Below is a small trained network, with its code and all its weights. Each question gives an input and a target symbol and asks what happens when units are switched off, that is, made to give their printed mean instead of their output.

import numpy as np


def w(rows, s, z=0):
    codes = np.array(rows[::2]) - 128.0
    scale = np.full(codes.shape[1], s)
    scale[-1] = z or s
    return codes * scale


def norm(h):
    return h / np.sqrt((h * h).mean(-1, keepdims=True) + 1e-5)


def f(y):
    return y / 2 * (1 + np.tanh(0.7978845608 * (y + 0.044715 * y**3)))


def softmax(a):
    e = np.exp(a - a.max(-1, keepdims=True))
    return e / e.sum(-1, keepdims=True)


def log_softmax(a):
    a = a - a.max(-1, keepdims=True)
    return a - np.log(np.exp(a).sum(-1, keepdims=True))


def net(x, mask):
    ids = ['ΛΩγζθπφ'.index(c) for c in x.split()]
    T = len(ids)
    res = E[ids] + P[:T]
    u = 0
    for l in range(2):
        q, k, v = (norm(res) @ M[l].T for M in (Q, K, V))
        z = softmax(np.where(np.tri(T) > 0, q @ k.T / 3**0.5, -1e9)) @ v
        res = res + np.where(mask[u], z, O[l][:, -1]) @ O[l][:, :-1]
        u += 1
        y = f(norm(res) @ A[l][:, :-1].T + A[l][:, -1])
        res = res + np.where(mask[u : u + 12], y, B[l][:, -1]) @ B[l][:, :-1]
        u += 12
    return log_softmax(norm(res)[-1] @ U[:, :-1].T + U[:, -1])


Q, K, V, O, A, B = {}, {}, {}, {}, {}, {}
E = w([
[150,89,251,116,110,164,116],'Λ',
[152,63,106,96,200,76,174],'Ω',
[153,103,201,147,117,73,206],'γ',
[59,134,143,99,97,206,144],'ζ',
[66,126,197,116,184,192,97],'θ',
[203,85,125,205,115,200,71],'π',
[123,211,136,173,117,164,96],'φ',
],0.021)
P = w([
[129,29,106,255,104,127,125],'0',
[102,56,112,191,78,103,112],'1',
[89,76,116,149,76,99,103],'2',
[93,98,120,134,94,115,129],'3',
[97,117,123,116,107,119,148],'4',
[103,134,129,103,120,125,169],'5',
[107,152,130,85,128,119,185],'6',
[110,170,131,75,144,109,197],'7',
[111,187,129,53,155,100,205],'8',
[117,202,128,41,168,94,220],'9',
[122,221,125,42,187,83,239],'10',
],0.0089)
Q[0] = w([
[45,210,254,26,106,158,201],'L0H1',
[69,118,215,76,197,150,196],'L0H1',
[90,173,155,146,28,178,109],'L0H1',
],0.011)
K[0] = w([
[96,226,156,41,132,120,164],'L0H1',
[150,173,156,72,188,71,189],'L0H1',
[111,245,103,157,106,132,124],'L0H1',
],0.013)
V[0] = w([
[30,74,96,131,83,142,182],'L0H1',
[117,101,94,186,164,129,94],'L0H1',
[203,2,159,38,161,131,88],'L0H1',
],0.0089)
O[0] = w([
[148,92,142,85,172,39,138,107],'L0H1',
[10,150,157,82,128,102,139,116],'L0H1',
[69,174,87,135,66,137,228,2],'L0H1',
],0.012,0.0037)
A[0] = w([
[167,45,177,177,86,148,128,91],'L0N1',
[121,181,103,111,96,180,117,195],'L0N2',
[97,143,118,82,176,79,134,13],'L0N3',
[60,152,136,125,170,153,93,169],'L0N4',
[70,147,95,102,173,107,169,32],'L0N5',
[110,120,28,123,138,173,125,253],'L0N6',
[178,111,75,144,58,109,160,200],'L0N7',
[123,141,60,180,111,129,76,42],'L0N8',
[132,71,126,118,196,116,86,154],'L0N9',
[108,241,126,101,132,115,133,77],'L0N10',
[157,100,116,110,114,123,6,58],'L0N11',
[161,150,160,156,106,34,42,75],'L0N12',
],0.013,0.0036)
B[0] = w([
[146,164,105,205,49,107,147,254],'L0N1',
[150,107,193,123,192,92,130,163],'L0N2',
[149,172,173,85,13,249,166,134],'L0N3',
[139,81,119,31,220,131,149,179],'L0N4',
[87,213,98,242,167,123,168,147],'L0N5',
[150,194,203,115,166,6,70,153],'L0N6',
[187,150,172,226,176,84,2,174],'L0N7',
[145,81,187,130,159,84,57,143],'L0N8',
[146,127,160,236,67,66,149,227],'L0N9',
[207,89,178,70,150,218,137,124],'L0N10',
[141,135,187,205,51,204,95,243],'L0N11',
[62,81,58,134,144,208,134,207],'L0N12',
],0.0082,0.0083)
Q[1] = w([
[186,150,84,95,131,153,42],'L1H1',
[188,70,253,128,101,174,188],'L1H1',
[204,149,146,134,158,108,165],'L1H1',
],0.015)
K[1] = w([
[64,41,9,162,115,165,79],'L1H1',
[217,160,176,87,172,187,87],'L1H1',
[181,166,76,127,128,103,184],'L1H1',
],0.012)
V[1] = w([
[180,250,110,201,168,65,75],'L1H1',
[130,29,106,254,24,177,200],'L1H1',
[157,195,237,195,111,97,103],'L1H1',
],0.0069)
O[1] = w([
[66,81,116,144,77,152,69,174],'L1H1',
[180,146,106,88,248,179,137,226],'L1H1',
[118,72,82,79,79,103,150,255],'L1H1',
],0.012,0.01)
A[1] = w([
[163,95,151,93,78,95,146,167],'L1N1',
[134,100,133,87,144,59,202,96],'L1N2',
[81,187,172,84,196,67,165,99],'L1N3',
[127,82,168,144,91,28,139,86],'L1N4',
[152,54,146,95,211,27,131,137],'L1N5',
[150,82,17,131,140,146,146,55],'L1N6',
[97,110,199,207,158,176,36,181],'L1N7',
[6,147,171,148,132,169,150,91],'L1N8',
[104,212,172,174,178,72,66,73],'L1N9',
[93,72,159,111,150,97,60,63],'L1N10',
[177,117,164,217,115,79,94,97],'L1N11',
[79,130,119,178,68,113,58,254],'L1N12',
],0.013,0.0077)
B[1] = w([
[58,157,109,137,143,116,110,175],'L1N1',
[84,83,160,118,140,75,60,152],'L1N2',
[130,121,157,143,77,169,147,149],'L1N3',
[116,204,57,157,118,149,162,160],'L1N4',
[104,139,16,202,154,115,129,161],'L1N5',
[141,147,135,72,88,100,114,130],'L1N6',
[157,138,255,70,127,107,71,252],'L1N7',
[238,150,151,55,93,139,107,138],'L1N8',
[116,36,106,158,107,195,115,136],'L1N9',
[133,235,128,101,78,98,176,155],'L1N10',
[152,130,172,75,152,114,116,193],'L1N11',
[80,69,176,121,126,220,109,217],'L1N12',
],0.014,0.016)
U = w([
[197,81,204,151,93,120,31,201],'Λ',
[140,72,58,158,161,105,77,206],'Ω',
[158,96,67,2,70,99,97,90],'γ',
[125,249,172,171,144,91,144,103],'ζ',
[206,215,86,89,129,237,164,178],'θ',
[58,70,143,51,230,171,188,21],'π',
[72,17,113,206,28,204,116,1],'φ',
],0.0095,0.0049)

Each question gives the input, a string of symbols that net reads in full, and the target symbol t.
The units are the heads (3 rows each of Q, K, V and O) and the neurons (one row each of A and B). Each row of codes is followed by its name. A weight is (code - 128) times the scale printed after its matrix; where a second scale follows, it is the last column's (O, A, B and U).
mask holds one flag per unit, layer by layer, with each layer's heads first. A switched-off unit (its flag False) gives its mean, the last column of its rows in O or B, instead of its output. The means were averaged over made-up inputs and are rounded, as every weight is.
A unit's drop is (log p(t) with every unit on - log p(t) with that unit switched off) / (log p(t) with every unit on - log p(t) with every unit switched off).
The circuit of an input: a set's keep is (log p(t) with only the set's units on - log p(t) with every unit switched off) / (log p(t) with every unit on - log p(t) with every unit switched off). Starting from the 12 units with the biggest drops (on a tie, the unit counted first), units are removed one at a time, each time the one whose removal leaves the highest keep (on an exact tie, the one counted first), for as long as the keep stays at least 0.8.
units of the circuit, in order: the units of the circuit, biggest drop first
most important unit: the unit with the biggest drop
top k neurons: the k neurons with the biggest drops, biggest first
top k neurons in layer l: the k neurons of layer l with the biggest drops, biggest first
input Λ φ Λ Λ Λ Λ γ φ π θ, target γ: most important unit -> L1H1
input Ω Λ ζ, target Ω: units of the circuit, in order -> [L0H1, L1N5]
input Λ Ω π Λ Λ π Λ, target φ: units of the circuit, in order -> [L0H1, L1N7]
input Λ φ Λ π ζ ζ θ, target φ: top 4 neurons in layer 0 -> [L0N9, L0N12, L0N11, L0N7]
input γ γ θ Λ γ θ, target Ω: units of the circuit, in order -> [L0H1, L1N5, L0N11, L0N12]
input φ Λ φ Λ Λ Ω Λ Ω Λ π Ω, target ζ: units of the circuit, in order -> [L0H1, L0N5]
input Λ Λ Λ φ Ω Λ Λ Ω, target ζ: top 3 neurons in layer 1 -> [L1N12, L1N7, L1N2]
input Λ ζ Λ, target Ω: units of the circuit, in order -> [L0H1, L1H1, L1N5, L1N7]
input Λ φ φ Ω Λ Λ, target π: units of the circuit, in order -> [L0N11, L1H1, L1N7, L0N7]
input Λ Ω Ω θ ζ ζ θ Ω Λ, target ζ: units of the circuit, in order -> [L1N12, L1N7, L0H1, L1N1]
input π Λ γ Λ, target γ: top 3 neurons in layer 0 -> [L0N11, L0N1, L0N9]
input Λ π φ Λ Λ Ω φ θ Λ θ, target π: top 4 neurons -> [L0N4, L1N7, L0N7, L0N11]
input γ Ω θ ζ, target ζ: top 2 neurons in layer 0 -> [L0N4, L0N9]
input Λ φ φ θ Λ Λ, target ζ: top 2 neurons -> [L0N12, L0N4]
input φ φ θ, target ζ: most important unit -> L0N12
input φ φ θ φ Λ Λ Ω θ, target θ: top 2 neurons in layer 1 -> [L1N8, L1N7]
input Ω θ Λ Λ π Λ π ζ, target φ: top 3 neurons -> [L0N9, L0N6, L0N2]
input Ω Λ Λ, target π: top 3 neurons -> [L0N11, L1N7, L0N12]
input π Λ π Λ Λ φ π, target ζ: top 2 neurons -> [L1N10, L0N11]
input Ω Λ Λ Λ π Λ γ Λ Λ, target γ: top 4 neurons in layer 0 -> [L0N11, L0N1, L0N12, L0N4]
input Ω ζ Λ φ π Λ Λ, target φ: most important unit -> L0N1
input π π ζ, target φ: top 3 neurons -> [L0N9, L0N6, L1N7]
input φ π Ω π θ Λ π, target ζ: top 2 neurons in layer 0 -> [L0N2, L0N11]
input θ π ζ φ π Λ Λ ζ, target Ω: top 3 neurons -> [L0N12, L1N7, L1N12]
input Λ π φ Λ θ, target π: top 4 neurons in layer 1 -> [L1N7, L1N2, L1N5, L1N3]
